Each row was made from one small tree. The marks that hang from a mark follow it in brackets, in alphabetical order. Every link used is in the known rows. Write each row's tree.
Each row is shifted at random along 6 fixed directions that mean nothing.
Known rows:
zeto(mosov voga(lodan(pazani rebo(likar) sare))): [-111 -297  195 -250   -5  -25   18 -437   59  129 -165   44  -43  -38
 -120 -110   76  188  -97 -367   99  -38  256  126  110   30   36 -105
 -288   89   72   75   42  -48   34   88   58  146  -85 -163   61  130
   17  255 -120 -125    3  243  -50 -266  -66  169  180   49 -100  -86
  -82   26 -190  -97  229   94  -74]
limu(gemeb(luzu(sare(lodan)) voga) verado(pazani(rebo))): [ -72 -415   45 -236 -196  328 -224 -107  -95  268 -162  194  -15 -168
  -46 -138 -133  356   88 -514  362 -137 -143 -172  224   36  -50 -186
 -228  -69   90  -46 -125  -53   75  132   54  230   52 -150 -131  -51
  227   95  -17   52  115  261 -227  -36  187   84  286 -151 -201  207
 -376 -124 -240  -79  -31  -45  -87]
mosov(lodan(rebo voga(limu(gemeb(luzu) sare)))): [  -6 -468  118   34 -263 -262  -55 -440   63  -19 -179   93 -141  -70
 -243 -146  134  179 -159 -352  277  -79  112  -43  355  197 -166 -136
 -210  122  143   41  210  140 -200  103 -259  320 -232  -58 -132  211
   94  137  279  -82   25  130  -98 -228   90  134    3   -5 -174  308
  121  -10 -167  -92  194 -105  207]
voga(limu(gemeb(pazani) sare(lodan sulot(zeto)))): [-156    4  178  -75   46 -128  304 -264  294 -290   88 -115   25  -66
   38  309 -140   47   35 -184  -55   18 -144   71   87   39 -148 -204
  -42 -232   87 -236 -120 -131  210  294   36  186 -177  294  173  327
  -17   48  -47 -154  241 -208  -96  -55 -242  172   12  221 -175  206
    2  158 -134   82   -4 -158 -167]
sulot(situza zeto(voga(limu(verado) lodan(rebo)))): [ -58 -127  198 -169 -179 -103  139 -212  183 -123   27 -291 -185 -152
 -223   73   36  -31 -107 -244 -187  -16   44 -106  300   32   22   40
  -96 -136  127  -37  235  108   31  133   -1   12 -108  241  -81  284
  -85 -193   68 -189   29   34  -14 -103  -60  185  164  192  -69  196
 -179  145  -36   15    6   91  -23]
zeto(voga(limu(sare(lodan) verado))): [-111   35  155 -239  -51  -76   55 -226  217 -124  -38  -55 -115  -47
 -108  -60   56    0  -44 -227  -32   57  144  127  219   77  -82 -126
 -201 -209   79   79   18  -67   57  198  -80   47  -68  170   20  246
 -103    5  -53 -221   83  197   27 -170  -80  222  129   93 -137  155
 -185   44  -26  -38   47   31   16]
gemeb(limu luzu pazani): [-117  -81  116 -239  -78  278   34 -192   15  118  132   44  -93  -99
   88  -92   25  159   19 -222  137    4  -33  -47  224  -51   44 -173
  -72 -106   89  -97  -21  -47  -48  173 -135  236   16  128   96  102
   89  -53  -78 -196   53  209 -162    3   98  238  153  -85 -247  -51
 -315  116  -41   19  -69  130  -16]
lodan(pazani rebo sare(sulot)): [  23 -308  291 -244 -176   94  117   10 -182  122 -148  -11   98 -214
   15  141  193   77 -142 -248  138  114 -208 -173   18   -7  -67 -250
 -213 -218  257  -25  107  114  -77  243 -132   35   39  253 -146   38
  129  -68  -57    8   52   92 -123  201  169  -45  138  183 -241  218
 -270   47  142   30  -28  230 -153]
verado(gemeb(limu luzu(sulot) pazani) sare): [-120 -117   93 -201  -59  125   56 -273  219  -73   -1 -157 -244 -103
 -310   16  -18  -83 -227 -161 -212  -63  -82 -188  254 -136  125 -184
  -58 -331  116  142    1   96   20   24 -169  236    6  181  136  462
 -161  -28  -76 -341  -24   16 -192   34 -129  237  368  -67  -36   19
 -122  345  -99  196  -90  143 -231]
mosov(lodan(rebo(likar(zeto)) voga(limu(gemeb)))): [ -83 -180  227 -128  -68 -128  127 -157 -123  135 -178  148  109  -87
    5  -42  227  170  -44 -297   75  -65   87   -4  239   52 -133 -189
 -235  -21  218 -162   77 -237 -130  315   76  236 -115   55  -59    1
  280   28   -6  -83   93  122  -37  -43   81   75  -36  173 -322  104
  -55  -53 -218  -52  -97  -15  -12]
pazani(rebo(likar(situza(mosov verado(sare(lodan)))))): [-192  -75  116 -293   84  169   32 -129  126  -16   55  144 -290  -41
  108 -177  -95  184  101 -296   90 -177  168   49  275 -181  -78  -33
 -117 -119   22 -110  -78  -35  197   62  268   38  -40   50   26    2
  -60  161  -97  -83   56   25 -168 -155 -161  256   86  174 -129 -121
 -146   14 -178  -29  -56    7 -114]
gemeb(pazani voga(limu(verado) lodan(rebo sare))): [  56 -378   74  -97 -202   91   99 -119  -79  -72 -155  -26  -32 -160
 -196  196  -22  -64 -187 -305  -86   26 -273  -96  132  -83  205 -215
 -197 -317  163   52  -12   93  137  117 -100  199 -140   12   24  302
   13   22  -85  -57   72  131 -104   68   24  101  330  -75 -149   44
 -291   83  -71  156  -27  203 -346]
likar(situza zeto(mosov(lodan) voga(limu))): [-213   23  319 -227   32  -36  121 -305   31  113  -86   71 -138  -72
    8 -202  151  246  174 -211   63  -89  320   52  216  -21 -250 -174
 -183   72   72 -104    2 -236 -116  315   95  116 -138  145   59 -157
  157   -4 -136 -246   47  288  114 -308  -60  361  -86  271 -320   84
 -153 -172 -227 -253  -69   77  225]
situza(mosov(lodan(voga))): [ -51 -201   61 -179 -112  -29  -55 -207  112  158  -77   78 -137  -59
  -71  -54  142   77 -115 -275  103 -105  327  -69  175   23  -23 -149
 -146   -9  109   91   33   57  -27  139   25  118  -47   -8  -33   57
   44   91   80  -66   35  222 -181 -224  -14  137   54    0 -172  -29
  -35  -88 -115 -165  166   43  104]
voga(lodan(rebo(likar(limu zeto)))): [ -45 -160  173  -18 -131 -207  107 -318   -6  -13  -46  114 -113  -93
    0 -128   62  167  -48 -343  141  -45  108   -4  319    5 -147  -81
 -139    5   84 -142  138  -47   49  124  107  150 -193   58  -20   61
  116  117   43   60   94   75  -62 -159  -22  318 -169  173 -193   49
   -5  -49 -192  -11   28  -31   20]
lodan(rebo(likar) sare voga(limu)): [ -32 -244  112 -182  -51   26  163 -217   37 -113  -25   58 -120   40
  -41    3  152 -147 -180 -186  -27   46  -62  135   85 -105  253  -86
 -260 -150  275   35  110   35  -60  -33  -33   44  -28   24   66  346
 -149  118 -140 -312 -118   92 -197   -8  -79  171  239  -20  -90 -107
 -159  333   58  209  -68  174 -340]
gemeb(limu luzu voga): [  21 -289    3   11 -197  199   44 -120   71   79   43  -14  -92  -88
  -78  -68  -37   62  -17 -285  190  -80 -159 -160  219  -33  163 -158
  -77  -92  126  -43    3   44   94  -40  -89  268  -86    4   97  165
  115  -62  -19  -77   19  148 -177  -26   55  199  175 -124 -214  -12
 -254   39 -137  100  -80   65  -59]
sare(sulot(mosov zeto(voga(lodan)))): [  97 -186  182  153 -112 -366  305 -196  343 -132   -3 -391  103 -236
  -99  262  -77  114   38 -351  -53  -88  -18 -133  156   39  -48  -78
   91  -77   26 -248  119  179  254  126  145  133 -332  227   52  174
  147  -64  197  164  245 -260  -24 -154 -127  145  -80  380  -99  278
   56  -45 -207   29   67 -125  -28]
situza(mosov(lodan) verado): [ -93  -49  120  -96  110 -192  -54 -162  104   78 -128  208  -32  -58
  -76  108   11  213   62 -264   65 -193  317   15  257   17 -177 -152
  -80 -113  -48    8   19  -87  148  236  182  248 -163  -26   45  -58
  113   91  -28   48  178   73  -90 -297 -132  100    6   43 -301  -40
   32 -217 -324 -146  162  -11   30]
rebo(likar(limu situza(verado(gemeb(pazani))) zeto)): [ -85 -249  309    1 -165 -202   -7 -173   21   28 -121   19 -243 -325
 -279  -56    2    1  -20 -267   37  -63  -56 -345  666 -121 -175  -19
  -38 -180  105   11  185  175   55  149    3   -5 -156  423 -114   36
    3 -141  141  -43  -10   64 -219   23  -28  275  -28  240 -108  124
  -25  -19 -182   85  -42  -13  116]
voga(limu(sare(lodan(rebo)) verado)): [ -13 -236  148  -21 -165  -66   41  -33  -50   14 -196  156   41  -35
  -12   87 -106  114   23 -339  170  -46 -246  -13  177   57  -46 -243
 -203  -60   71  -57  -28 -112  215  108   89  216 -132   32  -25   15
  224   14  -26  171  164  108 -144  -57   43   55   82   73 -229  219
 -186 -132 -207   70  133  -69 -154]
pazani(rebo(likar(limu(gemeb) situza(mosov)))): [-220  -58  249 -237   47 -159  -63 -202  217   16 -108   70 -134  -85
 -142  -31 -122  -20   -8 -269  -22   15  262  -28  400  -36    0   42
 -233 -148   47   90   93  -85  135  147  113   21  -50  247  -37  100
  -13   76  -59 -181   50   58 -115 -176 -158  174   83   42 -116  -87
  125   41 -273  128    5  -64  -89]
luzu(sare(lodan(rebo) sulot(mosov situza(verado) zeto))): [ -70 -131  214   -2   50 -215  232 -335  221 -176   75   71 -124  -84
  153   59 -152  355  304 -368   83 -144   61  100  152   27 -248  -34
  -26   84   39 -348   96   24  133  106  183  120 -262   73   40   39
   48  115  102   55  210 -326 -140 -320 -117  240 -127  329 -180  209
  -79  115 -191 -106  102 -109   26]
gemeb(limu luzu(sare(lodan)) pazani voga): [  25   13  115 -194 -123  169  262  -75   71  -58   98 -119   34 -168
  -72   21  114  -30 -106 -201 -116  100 -135  -92  142  -69  110 -259
  -64 -455  196  -56  -65 -100  -29  358 -294  181  -92  245   65  326
   27 -185  -25 -238  114   53   57  112   79  182  211   20 -266  -21
 -408  252   69   30 -292  249  -34]
mosov(lodan(voga(limu))): [  17 -122   40  -70  -46  -94  175 -290  238 -187   83   -3 -158   94
  -31   86   45 -133 -123 -174    3 -150   78   97  108   -4  164 -142
  -18 -133  122    7   27   43  113    3  100  152 -160    3  144  320
 -104  154   -3 -250  -14    9 -127 -193 -210  220   77   -4  -90  -46
    1  132  -92   85   32   26 -173]
voga(limu(sare(lodan) verado)): [ -24    7  131 -106 -215 -175  152 -186  156 -237   35  -41 -206 -160
   12  -69  118   85    5 -218  118   59   20   78  253   82 -253 -165
  -80 -156   54  -76   72   69  -29  264 -146   34 -160  278  -48  195
  -27  -87  110   -9   98  107   35  -58   -8  284 -120  152 -172  385
 -192   19   69  -74  -17  -49  107]
pazani(rebo(likar(limu))): [ -67   20  210 -207  -65 -120   58 -165  151  -53   68    6 -105 -116
   81 -170   38  111   81 -288  134   17  179   48  325  -57  -78  -10
  -66 -122   50 -171  209  -14   19  140   78   35  -96  248  -27   18
   88  -14    3  -80   62   27  -11  -65   -1  274  -79  136 -132   47
 -137   83  -86   72 -197  -41  -34]
pazani(rebo(likar(limu zeto))): [-219  245  191 -314  138  -82  178 -284  275 -249  168  -24 -192    1
   98 -110  -13  -19   79 -136  -74   60  299  207  216 -115    2   32
  -22 -344  112  -99  116 -109   79  180  149  -64  -68  289  123  201
 -124  100 -296 -396   -4   -9  -17 -153 -257  392   -8  119 -136 -177
  -31  311  -15  143 -247   46 -130]
rebo(likar(situza sulot)): [-130   72  283 -144  135  -52  223 -148   81 -103   93  116  -41 -111
  250  -31   44  150   95 -202   75  -11  133  107  230 -112  -98  -85
 -113 -162   32 -204  -11 -182  129  168  203  -52 -106  237  112  -90
  -18  110 -113 -126   87  -10  -27 -107 -162  299  -90  310 -307  -39
  -56    2 -162  100 -182  -14 -128]
verado(pazani sare(lodan sulot(zeto))): [-113   90  200 -316  101   43  114  -28  122   71  -28   11  178   -5
  121  123  -93  328   22 -335   36 -135  -20 -122  -34  -84 -121 -237
 -106 -234   76 -236 -226 -321  234  294  332  296   63   79  164  -55
  218  -50 -135   -8  220  -21 -134   78  -69  122  123  355 -284   67
 -232  -21 -276  -83  -15  -83 -228]
gemeb(limu(sare(lodan)) pazani(rebo)): [-180 -130  184 -375 -172  368   32   17 -126  188   19   69   -6 -131
  194 -100  -39  252  100 -320  167   31 -123  -58  151  -53 -120 -224
 -136 -106  164 -239  -81 -167   10  293  -35  169   19  192  -47  -96
  249  -44  -79    7  180  202 -187   99  216  143  134  104 -240   64
 -478   23  -33  -70  -71   56  -35]
pazani(rebo(likar(situza sulot zeto))): [-102  -46  317  -95  -24 -120  228  -96   85 -117   30  -88 -134 -208
   51  -26   13   66   67 -216   53   17   34  -58  319 -150 -116  -26
   -2 -280  116 -172  142   12  119  179  145 -133 -160  393  -36  -87
   59  -11  -92  -63   64  -65  -48  -68 -105  264  -69  336 -219   77
  -22   71  -63  105 -264   48  -45]
sare(sulot(zeto(mosov(lodan) voga(limu)))): [ -99 -144  226 -200 -117  250  182  -97   97  210  -30 -211    0 -102
    9  150   51   25   16 -289  -25  -79  -91 -158   -3 -101   35 -203
 -134   10  211 -139 -107  -61  167  120  167   86   -6  210    7  105
  137 -149  -61 -132  117  108 -163  -74   36  112  179  167 -139   71
 -306  -81 -105  -77  -95   40 -105]
gemeb(luzu(sare) pazani): [  35 -172   73  -63  -59  144  104 -207   57  -30  137   72  -74  -87
  118  -19   15  190   75 -222  223  -66 -108   18  136  -70   10 -222
   29  -90  -27 -198   41   43  -11   73  -68  189 -143   42   69   59
   32   91   19  -83   61   48 -113 -111   -5  278   64    9 -208   71
 -284   88  -26   19 -119  106  -28]
situza(mosov(lodan(pazani rebo voga(limu(sare)))) verado): [ -82 -310  139   23   17 -225  138 -253   30 -122  -54  259  -34 -132
  -56   97   12  267   95 -288  211 -153   68  115  219   86 -171 -271
   39  -45   31 -171   88  145   27  209   71  253 -412 -135   95   53
   89  190  -35   93  101  -46  -42 -228  -85  100  -37  134 -263  134
    1  -80 -161  -23  155 -107  -91]
verado(sare(lodan(voga) sulot)): [  46  -66   20    1  -28 -293  288 -486  550 -504  218 -159 -351    6
  -40  -58  -18  -35 -103 -157   55  -97  185  113  165  -14 -139  -94
   86 -233   79  -59   77  285  111   -2  -35   68 -248  115  196  454
 -284  242  147 -196   60 -263  -21 -226 -351  378 -122  297   24  166
  132  293   35   -4   64  -31    8]
gemeb(limu(verado(pazani))): [-225 -101   66 -140    6 -279 -198 -615  426 -163   29  148 -367   34
 -199  -55 -259  113   19 -275  180  -75  326  126  372  108  -44   69
  -77  -32  -54  228   90  101  162 -107   47  224  -47  -99  265  265
 -171  237  -68 -180  -17  172 -271 -370 -200  350  112 -259  -49  -10
   77  214 -261   31  387 -113  -55]
sare(lodan sulot(situza(mosov) zeto(voga))): [-202  120  210 -408   72  251  194  -67  178  122  136 -144  -30  -82
  177   39   20  128   81 -260 -123  -30  170  -56    4  -44  -78 -107
 -167 -138  196 -199 -163 -198  131  333  201  -39  113  286   23   58
   14 -121 -107 -221  187  -15  -95  -93  -81  134  120  351 -209  -49
 -263   18  -44 -161  -43   76   24]
zeto(mosov(lodan(pazani rebo sare(sulot)))): [-105 -385  141  -57  -23 -274   52 -741  333 -195  -57   67 -326   47
 -138   36 -127   87  -49 -277  236 -132  244  135  101   65  -43  -80
  -81   90   67  162   77  266  146  -79   -6  181 -218 -137  164  308
 -138  428    6 -163  -23  -42 -191 -446 -251  221   36  -28   -7    2
  247  174 -159  -66  413  -26    5]
voga(limu(gemeb(luzu) verado) lodan(pazani sare)): [  59 -379   -9  103 -171  -88  284 -348  131 -373   59  -40 -191  -90
 -106  262  -73  -44 -122 -203  146 -124 -380   42  125   60  104 -227
   44 -162   36  -83  -60  227  172   71   -9  182 -312  -17   94  492
 -132  196   -2  -16   -8  -76 -101  -49 -247  205   78  -55  -65  287
   50   84  -72  214   58  -51 -357]
likar(limu sulot(mosov(lodan)) zeto): [-346   21  220 -153  101 -281    5 -819  324 -193   61  248 -504   36
   40 -262  -87  241  159 -321  113  -46  588  194  340   -5 -203   32
 -134   86   90   46   38   32   47   47   47   30 -221   64  133  130
 -203  415  -71 -345  -16  104 -244 -613 -223  598 -200   63 -135  -79
  297  110 -206 -150  224 -183  180]
lodan(pazani voga(limu(sare(sulot) verado(gemeb)))): [-123 -263  125 -205  -25  191   92 -183   80  -84  -11  134  -79  -73
   78   62  -42  118   24 -265  153  -12 -124   98   -9   71   18 -259
 -111  -83  144  -79 -136   52   56   41  109   71  -27    4  160  212
  -83  176 -270 -206  -40  104 -253   -7 -125  174  236    5 -128  169
 -191  141  -48  172   49  -86 -364]
luzu(sulot(situza) voga): [ -39  -28  150 -198  -55  227  136    6  -56  115  138  117    2  -72
  317 -101  152  238  215 -280   84  -49   59   89   42   24  -74 -215
  -77   97   -5 -409  112 -114  -72  101  180  -34  -37   61    0  -98
  118  -29  -94  -37   83   93  -29  -90   75  261  -32  125 -242  172
 -493  -36    2    1 -240   55 -105]
pazani(rebo(likar(sulot(situza zeto(voga))))): [ -96   70  300 -161   91 -106  325  -58  193 -171  175 -217   61 -196
  157   38  -16  190  204 -241  -25  -39   70   43  231 -123  -59   -9
   93 -247   65 -445  194  -91  123  239  246  -51 -222  321   58  -91
  120  -77  -88  -95  156 -245   95  -64 -123  195  -13  478 -214   76
 -157  133 -116  121 -364  -36 -135]
zeto(mosov(lodan(rebo)) voga(limu(verado(sare)))): [-241   31  212 -443   97  270   62 -191  -47  148 -133  149  -14   -6
   91 -166  112  269  133 -258  -27  -95  235  176   58  -88  -73 -284
 -281  -29  108  -88 -100 -290  -54  268  128  226  -58 -106   73  -20
  151   94 -293 -271   91  318  137 -199   17  200  202  146 -276   -8
 -399 -110 -198 -142 -129  123 -145]
mosov(lodan(rebo(likar(limu)) voga)): [-129  190  146 -424   70  143  387 -193  101 -287  261  -33  -61  -40
  239  -55  244 -175 -130  -55 -205   38  207  214   97 -123  145 -132
  -20 -469  331 -119   38  -21  -82  315   17 -116 -103  226   54  419
 -241  123 -187 -534  -24  -21  106   50 -175  266   50  240 -162 -245
 -206  347  210  175 -349  193 -230]
zeto(mosov voga(limu(gemeb) lodan(sare))): [-139 -159   96 -186   -5  192  190 -299   38    6   -4   16 -107  -32
   50  -20  106  152   93 -226   57 -113   34  181   20  -51  -76 -252
 -219  105   79 -200  -87 -156  -38  178   92  170 -166  -64  103  145
   11  188 -147 -170   96  182   46 -226 -153  322   51   96 -142  122
 -253 -102 -165  -95  -72   63 -188]

Write each row's tree:
[-127  120  216 -381    0  190  109  -27   31  -19   80  -59   90 -134
    8    7  103  -32  -38 -171 -127  145   70  -32  245  -29   57 -198
  -86 -437  157 -114   95  -86 -103  432 -138   20  -32  341  -87  241
   17  -95 -169 -388   96  111  105  102   -6  167  171   45 -205   19
 -293  156   70  164 -384  145 -154]	likar(limu(gemeb(luzu(voga) pazani(rebo))))
[-113  -64  276  -32  118 -408    8 -346  348 -310  -48  137 -205  -68
 -254   93 -260   74   41 -236   28 -113   88  -67  436  -60 -154  -39
  -15 -275  -51   40   89  115  249   57  126  174 -280  170  159  171
 -174   95   -3 -137   57 -134  -80 -190 -284  339   21  242 -116   88
  150   38 -308  151  136 -118 -161]	likar(limu situza(verado(pazani sare(sulot))))
[   0 -171  156 -235 -132  -30  183 -242  225  -88   48 -196 -120 -123
  -70   12   97  -41  -84 -201   44  -67  196    6  114   -8   83 -139
   89 -199  145   33  135  242   22  199    7  -32 -166  140   -3  210
   -3   53  -36 -192  -28   52   -9 -117 -116  130   85   95  -36   33
  -82  166   70  -26    3  100  -20]	zeto(mosov(lodan(pazani(rebo) voga)))
[-113   63  244 -124   42 -136  220 -297  218 -107  186  -70  -72 -111
  128  -60   69  283  264 -239   13  -74  161  129  153   39 -192  -74
  -12   99  -35 -409  231  -98  -80  134  129   89 -160  173  149  -30
   80 -110  -42 -140  102  -70   63 -237  -57  339  -98  255 -228  256
 -263   92 -142  -56 -164  -74   10]	luzu(sulot(situza zeto(voga(limu))))
[-221 -186  161 -273 -145   61 -231 -499  167  112  -67  283 -353   71
   45 -313  -70  213   -6 -421  316   37  285   33  227  102 -247  -48
 -400  215  124  107  -70  -50   51  -28  -64   99   94   64  -52  112
 -105  234   70 -167   41  300 -373 -323   51  376   -4  -45  -90   56
  -39  -33 -138 -198  347 -157  204]	likar(limu(sare(lodan sulot)))
[ -40  -86   56 -144  108  -10  168 -281  186 -146   86  236  -80  173
  146  -77  -68  216   43 -265  189 -197   42  179   15    0   22 -265
  -69  -10    2 -183 -121 -169  149   24  244  307 -124 -195  298   88
   43  270 -160 -107   28   11 -119 -158 -221  258   24  145 -172    6
 -102   90 -229    3   98  -99 -262]	verado(sare(lodan(pazani voga(limu))))
[-111  -93  258  -76   -3 -215  203 -240  187 -271  116  -81 -213 -189
 -100   95 -110  211   49 -267    1 -159  -28 -163  393 -126 -209  -40
  110 -295   98 -214  176  165  170  191  125   42 -258  226   16   55
  -67  -50   81  -17  127 -263 -102  -84 -155  231  -11  466 -152  202
  -62  146  -92   -8  -10  -48  -60]	likar(sulot(situza(verado(pazani sare(lodan(rebo)))) zeto))
[-147  -92  192 -128   37 -178  222 -484  168 -137   17   72 -169    3
  -30  -47   71  116   48 -182   83  -75  262  179  107   33  -61 -183
   -3  -47  131  -31   89   19  -37  193   72  130 -228  -15  190  150
   35  186 -225 -262  -32   85   -7 -309 -202  290  -53   89 -188   -6
   34  164  -78  -72   77   43    3]	likar(zeto(mosov(lodan(pazani rebo voga(limu)))))
[ -22 -428   84  -26 -215  181  255  -90   42  -25  -20  -64  -24 -114
   -9  216  -14  -56  -19 -207  146 -155 -301  -69   47  -21  136 -329
   44   -7  161 -139  -98  145  159  100   99   82 -279   41   11  224
   69  104  -22  -19    0   48 -200  -13  -99   72  106   99  -53  152
 -144  -36  -35  102   51  -75 -225]	zeto(mosov(lodan(pazani voga(limu(gemeb sare)))))
[ -82   -4   34  -96    6   38  254 -260  300 -252   66  -88  -12   30
 -115   83 -113 -121 -114 -197 -161   43  -68  109   20   26  232 -180
 -101 -410  161   62 -145 -114  244   99 -114  162 -134   78  234  522
 -135   54 -233 -320   77  -42  -71 -114 -194  209  289 -102 -198 -145
  -82  317  -84  225  -40   48 -212]	gemeb(limu(sare(lodan)) luzu(sulot) voga)
[  23 -275  283   -5  -93 -297  245 -162   76 -120  -97   -8  149 -213
  -13   88   63  215   45 -344  127  104  -61   85  101  152  -69 -234
  -74  -43  118 -190  169  149  -67  224  -86  152 -306  126   41  119
  174   12   -7   55   91  -94    2  -17   57   67  -32  239 -215  332
  -38  103  -11  115   85  -95 -138]	lodan(pazani rebo voga(limu(sare(sulot(mosov)))))
[ -80  -33  197 -255   13  183  152 -181  142    6   70 -234    0 -200
  -96   63  117   87  -69 -190 -117    4  -14 -148  111  -81  -40 -198
  -39 -327  160 -100   16    4 -100  240 -110  109   29  284   46  244
  -74  -84  -67 -371   89  -21  -39   22  -80  198  275  177 -167  117
 -290  236  -11   32 -284  175  -68]	verado(gemeb(luzu(sare(sulot(zeto(voga)))) pazani))
[ 127 -127  165   29 -168  -96  217 -191  120  -77    3  -13    4 -118
  -59   93   49   58  -28 -360   70   72 -211  -18  144   65  -17 -307
  -47 -167   29 -157  -32   37   67  220 -133  161 -196  139   12  290
   81  -83  127   11  164  -38   26  -71   96  166   83   17 -174  293
 -280   58    0   28 -158   46  -62]	gemeb(luzu(sare(lodan sulot) voga(limu(verado))) pazani)
[ -70   87   42 -217   -3  366  332 -116   -9 -124  237   51  -34   25
  360  -76  199  216   39 -247   71   44  -34  270 -157   27  -27 -324
 -111  -84   84 -395 -215 -184  -57  228   48  110 -100   11  110  289
  -73   90 -216 -260   94  101   79  -48  -63  393   42   77 -294  104
 -385   35   98   44 -337   49 -231]	gemeb(luzu(voga(limu(sare(sulot)) lodan)))
[   5 -201  216 -323  -83  -36  197 -243   61 -112    4  -20  -15 -108
  105   -2  208  162  -71 -248  155    6  145   57  -40   56 -112 -192
  -57 -209  232 -139   68  104 -160  314  -59   58  -93  128  -28  118
   38  122  -36 -196   15    5  -16   -3   14  107   62  211 -201  163
 -116  158   83  -82  -79   97  -67]	mosov(lodan(pazani(rebo) sare(sulot) voga))
[ 137 -104  105  117  -40  -19  349   69  126 -146   70  -26  143  -21
  128  313    8  -56   76 -189   27  -26 -265   36  -79  -40   53 -326
   70 -190   31 -331   27  -18  205   10  194   40 -256   89   98  164
   43   71  -53   66  164 -197  -14  -64 -131  164    7  179 -173  183
 -307   31   -3  200 -284   74 -339]	luzu(sare(sulot) voga)
[-120 -117  153 -163  115   -7  165 -345  167 -139   18  124 -185    6
  156   62  -56  244  235 -210  108 -206  169  179   35  -60 -156 -126
  -56   31   41 -205  -65  -48  111  169  200  140 -213   -6  124   47
  -23  203 -108 -164   89  -82  -88 -315 -233  267    8  200 -197   -2
  -47  -12 -209 -109   91   10  -48]	zeto(mosov(lodan(sare(sulot(situza(verado))))))
[-173  -16  167 -124  164    5  238  -78  145  -57  -24  -41  -10   -9
  -73  229 -103 -127    5  -71 -177 -163   70  -58  115 -129  129 -193
    9 -357  110   13 -134 -136  296  198  292   30 -194  141  150   72
  -23  131 -261 -233   78   11  -40 -223 -353  161  137  284 -245 -232
   37  -80 -216   93  -18  155 -131]	likar(situza(mosov(lodan)) zeto(voga))
[ -42  -26  180 -166   64  -85  180  -52  181  -65  -91 -116   19 -172
  -75   67   52  234   28 -294 -164 -159   99 -148  181  -70 -200 -163
  -49 -278  164 -165  -18   -2   52  293  149  160  -83  200   28  124
   65  -83  -17  -97  173 -160 -108   26 -167  129  101  409 -183  205
 -112   85 -209  -52  -71  -43 -118]	situza(verado(gemeb sare(lodan(voga) sulot(mosov zeto))))
[-187 -228   91 -252   75   66   84 -528  229  -66  -20   -1 -221   91
  -70  -65  -26  -43  -52 -216    4 -149  256  195  105 -108  185  -53
 -179  -28  157  121   -5   30  141  -65   99   86 -121 -153  136  321
 -191  383 -137 -381  -46  108 -121 -371 -245  231  238   26   -4 -282
  -24  175 -135    8  141  125 -113]	zeto(mosov(lodan(rebo(likar) sare)) voga)
[  -3   27  265  -24    9  -62  381  127  119 -174  118 -232  109 -159
   89  368  -57  -22   63 -114 -143  -51 -215 -173  127 -150   70 -130
  122 -365  120 -310  103  -61  261  227  230  -67 -196  421   38  -26
   88 -203  -92  -33  147 -250  -75   55 -191  105   40  445 -257   94
 -130   79  -76  205 -233   36 -243]	likar(sulot(situza zeto))
[-110 -131  223 -223 -151   73  167 -124    6  -24  -89 -179   -5 -208
 -133   61  222    0 -185 -249 -117  128  -30    2  157   74 -195 -203
 -301 -192  215  -54   47  -32  -99  311 -189   68  -98  272 -155  336
  -65  -26   25 -176  177  102  100    0   38  146  106  204 -161  309
 -194  -26   61  -13 -114  119  -77]	zeto(voga(limu(gemeb sare(sulot)) lodan(rebo)))
[  11  -94  242 -154   45 -395  238 -318  235 -261  -33  -91   -3 -111
   47  113  -41  315   79 -351   17  -15  210  174   12  129 -125  -50
  -53  -90  -29 -224   83   -1   53  317   95  163 -260  121   67  118
   70  133   -7    2  138 -232   68 -177 -172  189  -51  285 -178  217
  151  119 -180  -16  137  -52 -116]	voga(lodan(pazani(rebo) sare(sulot(mosov situza))))
[ -91   78  319 -318  -34  -48  197   35   50   51  -44 -179  247 -121
  -10   64  113  207   21 -280  -30   62   24  -44   75   65 -110 -199
  -99 -243  125 -230   80 -248    1  431   56  135  -44  292  -12  -44
  268 -246 -135  -91  162   91   94   68   58   38  115  322 -297  218
 -324   38  -79  -77 -169   -9  -43]	sulot(zeto(voga(limu(sare(lodan(pazani(rebo)))))))
